Below are the code and all the weights of a small trained network. Each question names an input and a target symbol and asks about switching units off, where a switched-off unit gives its printed mean instead of its output.

import numpy as np


def w(rows, s, z=0):
    codes = np.array(rows[::2]) - 128.0
    scale = np.full(codes.shape[1], s)
    scale[-1] = z or s
    return codes * scale


def f(y):
    return y / 2 * (1 + np.tanh(0.7978845608 * (y + 0.044715 * y**3)))


def softmax(a):
    e = np.exp(a - a.max(-1, keepdims=True))
    return e / e.sum(-1, keepdims=True)


def log_softmax(a):
    a = a - a.max(-1, keepdims=True)
    return a - np.log(np.exp(a).sum(-1, keepdims=True))


def net(x, mask):
    ids = ['βγδζηθλμπστφψω'.index(c) for c in x.split()]
    T = len(ids)
    res = E[ids] + P[:T]
    u = 0
    for l in range(3):
        q, k, v = (res @ M[l].T for M in (Q, K, V))
        z = softmax(np.where(np.tri(T) > 0, q @ k.T / 4**0.5, -1e9)) @ v
        res = res + np.where(mask[u], z, O[l][:, -1]) @ O[l][:, :-1]
        u += 1
        y = f(res @ A[l][:, :-1].T + A[l][:, -1])
        res = res + np.where(mask[u : u + 4], y, B[l][:, -1]) @ B[l][:, :-1]
        u += 4
    return log_softmax(res[-1] @ U[:, :-1].T + U[:, -1])


Q, K, V, O, A, B = {}, {}, {}, {}, {}, {}
E = w([
[161,119,21,157,110,214,112,169,105,232,75,74],'β',
[94,111,105,50,208,93,50,151,158,156,165,121],'γ',
[86,72,103,77,210,93,16,142,129,132,160,139],'δ',
[100,109,132,35,235,99,56,203,147,209,138,156],'ζ',
[165,253,107,124,130,102,30,78,157,116,52,110],'η',
[84,177,79,212,225,117,144,225,114,141,7,69],'θ',
[64,166,123,81,196,164,61,176,127,54,192,114],'λ',
[133,53,160,94,92,156,106,37,105,117,77,7],'μ',
[77,173,161,228,110,77,104,150,101,138,122,218],'π',
[186,164,215,97,106,151,135,53,77,218,146,107],'σ',
[177,1,102,78,91,139,168,206,156,74,50,179],'τ',
[147,132,151,53,219,188,173,100,138,142,167,185],'φ',
[94,89,197,193,172,129,179,54,238,142,166,151],'ψ',
[67,128,124,40,83,64,169,72,143,109,180,205],'ω',
],0.0099)
P = w([
[24,81,68,108,56,158,77,129,197,254,86,115],'0',
[57,103,92,125,97,161,90,125,164,230,88,126],'1',
[73,101,99,119,116,156,101,118,139,188,104,122],'2',
[97,105,129,110,138,143,113,134,123,166,117,135],'3',
[113,117,148,109,158,133,128,135,112,139,120,130],'4',
[125,119,162,107,174,121,145,135,100,112,128,143],'5',
[134,122,191,100,191,112,164,144,83,86,132,151],'6',
[144,139,201,95,203,104,171,146,80,66,138,151],'7',
[159,140,223,95,221,82,193,146,76,50,139,150],'8',
],0.0066)
Q[0] = w([
[39,142,180,98,253,112,70,123,135,205,108,141],'0.h1',
[108,130,107,144,145,88,142,187,197,69,128,191],'0.h1',
[101,157,151,90,190,40,81,132,154,154,175,177],'0.h1',
[146,197,66,199,114,109,158,151,101,95,90,112],'0.h1',
],0.011)
K[0] = w([
[113,191,211,154,170,93,168,123,102,91,168,136],'0.h1',
[120,99,95,140,144,99,138,194,154,105,103,174],'0.h1',
[120,164,169,107,161,91,126,164,120,101,183,167],'0.h1',
[95,148,7,165,152,133,85,173,128,197,46,90],'0.h1',
],0.011)
V[0] = w([
[119,179,135,202,119,217,230,121,163,66,135,138],'0.h1',
[164,63,128,93,196,68,91,180,167,98,146,116],'0.h1',
[59,170,193,102,99,133,140,2,202,141,215,134],'0.h1',
[83,197,144,121,202,124,71,151,134,144,161,139],'0.h1',
],0.0056)
O[0] = w([
[80,174,111,197,103,254,190,222,220,66,204,123,2],'0.h1',
[179,89,164,174,223,8,86,102,198,113,92,181,157],'0.h1',
[49,111,177,14,26,217,110,14,184,179,174,143,186],'0.h1',
[50,219,118,79,236,86,109,139,157,181,131,172,230],'0.h1',
],0.0043,0.0028)
A[0] = w([
[65,162,129,22,119,49,103,135,89,109,183,244,252],'0.n1',
[53,80,162,170,121,57,138,50,255,209,126,228,144],'0.n2',
[173,185,170,151,103,143,146,113,24,206,127,94,203],'0.n3',
[86,28,77,86,153,183,87,124,179,159,98,97,238],'0.n4',
],0.0053,0.0031)
B[0] = w([
[69,130,88,92,184,91,118,51,79,108,153,208,254],'0.n1',
[133,91,156,192,90,86,107,104,179,205,213,167,200],'0.n2',
[191,130,143,178,78,208,116,120,43,165,72,134,159],'0.n3',
[95,101,143,50,119,160,106,255,145,130,142,67,215],'0.n4',
],0.0061,0.0073)
Q[1] = w([
[95,162,105,60,238,105,75,142,79,184,151,233],'1.h1',
[116,62,99,79,181,8,86,155,116,76,60,99],'1.h1',
[40,99,165,1,189,123,71,124,152,60,206,136],'1.h1',
[143,78,110,151,113,140,210,167,174,124,131,162],'1.h1',
],0.0066)
K[1] = w([
[156,163,194,149,169,98,217,81,101,81,162,152],'1.h1',
[144,91,173,119,153,81,161,173,105,1,82,93],'1.h1',
[146,61,253,90,128,104,206,58,164,81,142,107],'1.h1',
[91,61,46,150,136,109,139,220,219,148,176,183],'1.h1',
],0.0064)
V[1] = w([
[68,152,115,162,165,34,3,82,177,125,155,74],'1.h1',
[116,161,68,88,177,126,94,137,92,47,103,127],'1.h1',
[79,153,79,132,190,140,161,123,138,80,159,168],'1.h1',
[170,145,79,135,200,71,168,140,165,185,159,190],'1.h1',
],0.0059)
O[1] = w([
[152,64,205,183,143,53,47,3,160,159,52,116,254],'1.h1',
[121,187,252,111,67,92,103,200,117,153,172,128,75],'1.h1',
[41,111,231,112,74,175,135,136,197,169,124,77,111],'1.h1',
[105,43,122,101,106,120,206,58,135,237,154,100,175],'1.h1',
],0.0051,0.0034)
A[1] = w([
[251,145,95,160,170,191,204,174,8,35,107,145,155],'1.n1',
[129,154,198,184,64,188,109,67,223,194,102,59,195],'1.n2',
[78,67,147,1,139,213,178,148,122,184,140,118,255],'1.n3',
[202,89,152,95,30,208,188,135,119,248,124,98,218],'1.n4',
],0.0045,0.0036)
B[1] = w([
[223,1,176,190,143,65,69,51,68,76,184,69,177],'1.n1',
[100,194,145,125,108,66,89,224,175,57,140,116,162],'1.n2',
[50,111,177,3,152,166,169,164,150,107,123,113,253],'1.n3',
[98,149,233,39,73,124,85,175,134,82,68,131,170],'1.n4',
],0.0059,0.0075)
Q[2] = w([
[91,135,66,117,115,214,202,134,183,104,165,134],'2.h1',
[33,65,161,1,200,150,110,169,89,75,237,169],'2.h1',
[150,150,88,107,89,161,144,232,84,103,149,72],'2.h1',
[169,112,45,167,12,220,211,118,146,158,75,18],'2.h1',
],0.0074)
K[2] = w([
[92,76,59,102,28,139,144,115,218,204,225,158],'2.h1',
[165,100,196,116,96,129,255,83,148,76,152,166],'2.h1',
[142,67,89,86,81,192,136,190,109,164,110,100],'2.h1',
[81,83,53,95,104,158,28,144,129,182,135,54],'2.h1',
],0.0055)
V[2] = w([
[155,50,142,45,156,91,197,133,142,76,133,125],'2.h1',
[131,142,59,192,93,99,109,217,187,40,106,118],'2.h1',
[103,55,116,192,79,60,171,109,143,131,148,167],'2.h1',
[126,110,113,156,2,96,70,83,33,124,100,201],'2.h1',
],0.0058)
O[2] = w([
[164,194,95,144,101,178,45,184,82,221,152,39,198],'2.h1',
[46,202,217,149,180,109,103,37,30,111,128,171,1],'2.h1',
[94,104,124,57,147,112,71,107,15,91,56,52,117],'2.h1',
[91,56,135,139,71,2,120,207,60,72,128,104,132],'2.h1',
],0.0056,0.0086)
A[2] = w([
[117,91,248,232,106,22,166,3,56,177,152,253,250],'2.n1',
[82,239,55,99,128,203,181,154,144,195,145,164,31],'2.n2',
[11,131,180,74,86,78,106,113,195,154,144,211,85],'2.n3',
[92,165,199,154,241,86,92,202,97,40,32,151,136],'2.n4',
],0.0044,0.0014)
B[2] = w([
[129,85,93,124,99,253,91,211,84,174,84,214,190],'2.n1',
[169,89,31,229,30,132,123,36,46,139,198,116,162],'2.n2',
[129,133,157,191,120,97,159,52,131,76,210,179,254],'2.n3',
[147,183,86,143,2,76,205,32,146,150,107,98,183],'2.n4',
],0.0065,0.0072)
U = w([
[103,145,196,14,88,222,97,237,136,120,31,94,253],'β',
[226,48,139,228,134,96,74,72,60,83,195,66,140],'γ',
[132,130,123,158,104,96,91,105,151,136,136,104,5],'δ',
[167,99,117,121,161,94,141,126,164,197,72,136,9],'ζ',
[208,233,73,127,93,70,50,70,177,72,109,211,191],'η',
[64,176,90,184,110,92,212,146,157,184,77,60,191],'θ',
[125,136,190,122,158,168,137,99,102,154,121,184,49],'λ',
[119,122,49,143,163,103,183,212,187,39,164,169,146],'μ',
[80,59,116,189,118,153,154,157,103,123,121,202,103],'π',
[102,135,70,77,201,194,139,56,95,93,60,123,115],'σ',
[131,154,61,165,106,184,119,136,145,171,179,126,109],'τ',
[65,219,135,134,108,103,67,127,39,177,198,103,48],'φ',
[72,157,254,184,159,150,99,177,213,101,204,135,162],'ψ',
[74,122,112,72,45,53,239,65,102,58,148,96,101],'ω',
],0.0053,0.0037)

Each question gives the input, a string of symbols that net reads in full, and the target symbol t.
The units are the heads (4 rows each of Q, K, V and O) and the neurons (one row each of A and B). Each row of codes is followed by its name. A weight is (code - 128) times the scale printed after its matrix; where a second scale follows, it is the last column's (O, A, B and U).
mask holds one flag per unit, layer by layer, with each layer's heads first. A switched-off unit (its flag False) gives its mean, the last column of its rows in O or B, instead of its output. The means were averaged over made-up inputs and are rounded, as every weight is.
A unit's drop is (log p(t) with every unit on - log p(t) with that unit switched off) / (log p(t) with every unit on - log p(t) with every unit switched off).
The circuit of an input: a set's keep is (log p(t) with only the set's units on - log p(t) with every unit switched off) / (log p(t) with every unit on - log p(t) with every unit switched off). Starting from the 12 units with the biggest drops (on a tie, the unit counted first), units are removed one at a time, each time the one whose removal leaves the highest keep (on an exact tie, the one counted first), for as long as the keep stays at least 0.8.
circuit, biggest first: the units of the circuit, biggest drop first
most important unit: the unit with the biggest drop
top k neurons: the k neurons with the biggest drops, biggest first
k most important neurons of layer l: the k neurons of layer l with the biggest drops, biggest first
drop of u: that unit's drop, to one decimal
input σ ω σ δ, target β: circuit, biggest first -> [0.n4; 0.h1; 1.n3]
input β ζ τ σ σ σ β ω τ, target γ: circuit, biggest first -> [0.h1; 1.n1]
input ω θ η σ λ β β φ, target τ: circuit, biggest first -> [2.h1; 2.n2; 1.h1; 1.n3]
input ω δ μ ζ π λ μ η γ, target η: circuit, biggest first -> [1.h1; 0.h1; 2.n4; 0.n1]
input η ψ ζ μ β ζ ζ γ, target ζ: circuit, biggest first -> [0.h1; 2.h1; 1.h1; 0.n4]
input ζ σ γ τ π π γ, target ω: circuit, biggest first -> [2.h1; 0.n4; 1.n3; 2.n4]
input η β ψ γ ζ τ, target β: circuit, biggest first -> [2.n3; 2.h1]
input μ θ θ τ δ δ, target φ: circuit, biggest first -> [2.h1; 1.h1; 0.n2; 0.h1]
input ζ ζ μ ζ λ, target η: circuit, biggest first -> [1.h1; 0.h1; 2.n4]
input σ μ ζ θ μ ζ, target η: top neuron -> [2.n4]
input ω ζ μ β ζ, target η: circuit, biggest first -> [0.h1; 1.h1; 2.n4]
input η σ μ σ, target γ: circuit, biggest first -> [1.h1; 1.n1; 0.n3; 0.h1]
input ζ φ μ θ ζ λ σ, target β: circuit, biggest first -> [1.n4; 2.n3; 0.n3]
input ζ φ ζ δ ψ, target ψ: circuit, biggest first -> [1.n2; 0.h1; 0.n2]
input μ δ λ λ η γ ζ, target π: most important unit -> 1.h1
input λ μ φ π δ ψ μ μ, target γ: top 2 neurons -> [1.n1; 0.n1]
input σ δ θ π τ γ τ τ β, target β: top 4 neurons -> [1.n4; 2.n3; 2.n2; 0.n2]
input θ τ η σ δ, target μ: circuit, biggest first -> [0.n3; 2.h1; 1.h1]
input μ η λ π δ λ, target ω: 3 most important neurons of layer 2 -> [2.n4; 2.n3; 2.n1]
input π σ η ψ μ, target β: 2 most important neurons of layer 2 -> [2.n3; 2.n2]
input ζ σ σ ζ, target μ: most important unit -> 2.h1
input π φ β τ φ β, target γ: top 3 neurons -> [1.n1; 0.n1; 0.n3]
input μ μ ψ τ η η τ ω λ, target β: circuit, biggest first -> [2.h1; 0.n2; 2.n3]
input σ π β η β, target γ: top 3 neurons -> [1.n1; 0.n3; 0.n1]
input η θ δ, target λ: top 2 neurons -> [2.n1; 0.n1]
input τ ζ θ λ β η ψ δ γ, target σ: top 3 neurons -> [0.n2; 0.n1; 1.n2]
input ω τ τ σ, target β: most important unit -> 1.n4
input ω γ π θ ψ δ λ, target σ: top 2 neurons -> [0.n2; 1.n2]
input γ ω λ λ σ γ γ, target μ: drop of 0.n3 -> 0.2
input γ δ τ η π, target π: drop of 1.n3 -> 0.2
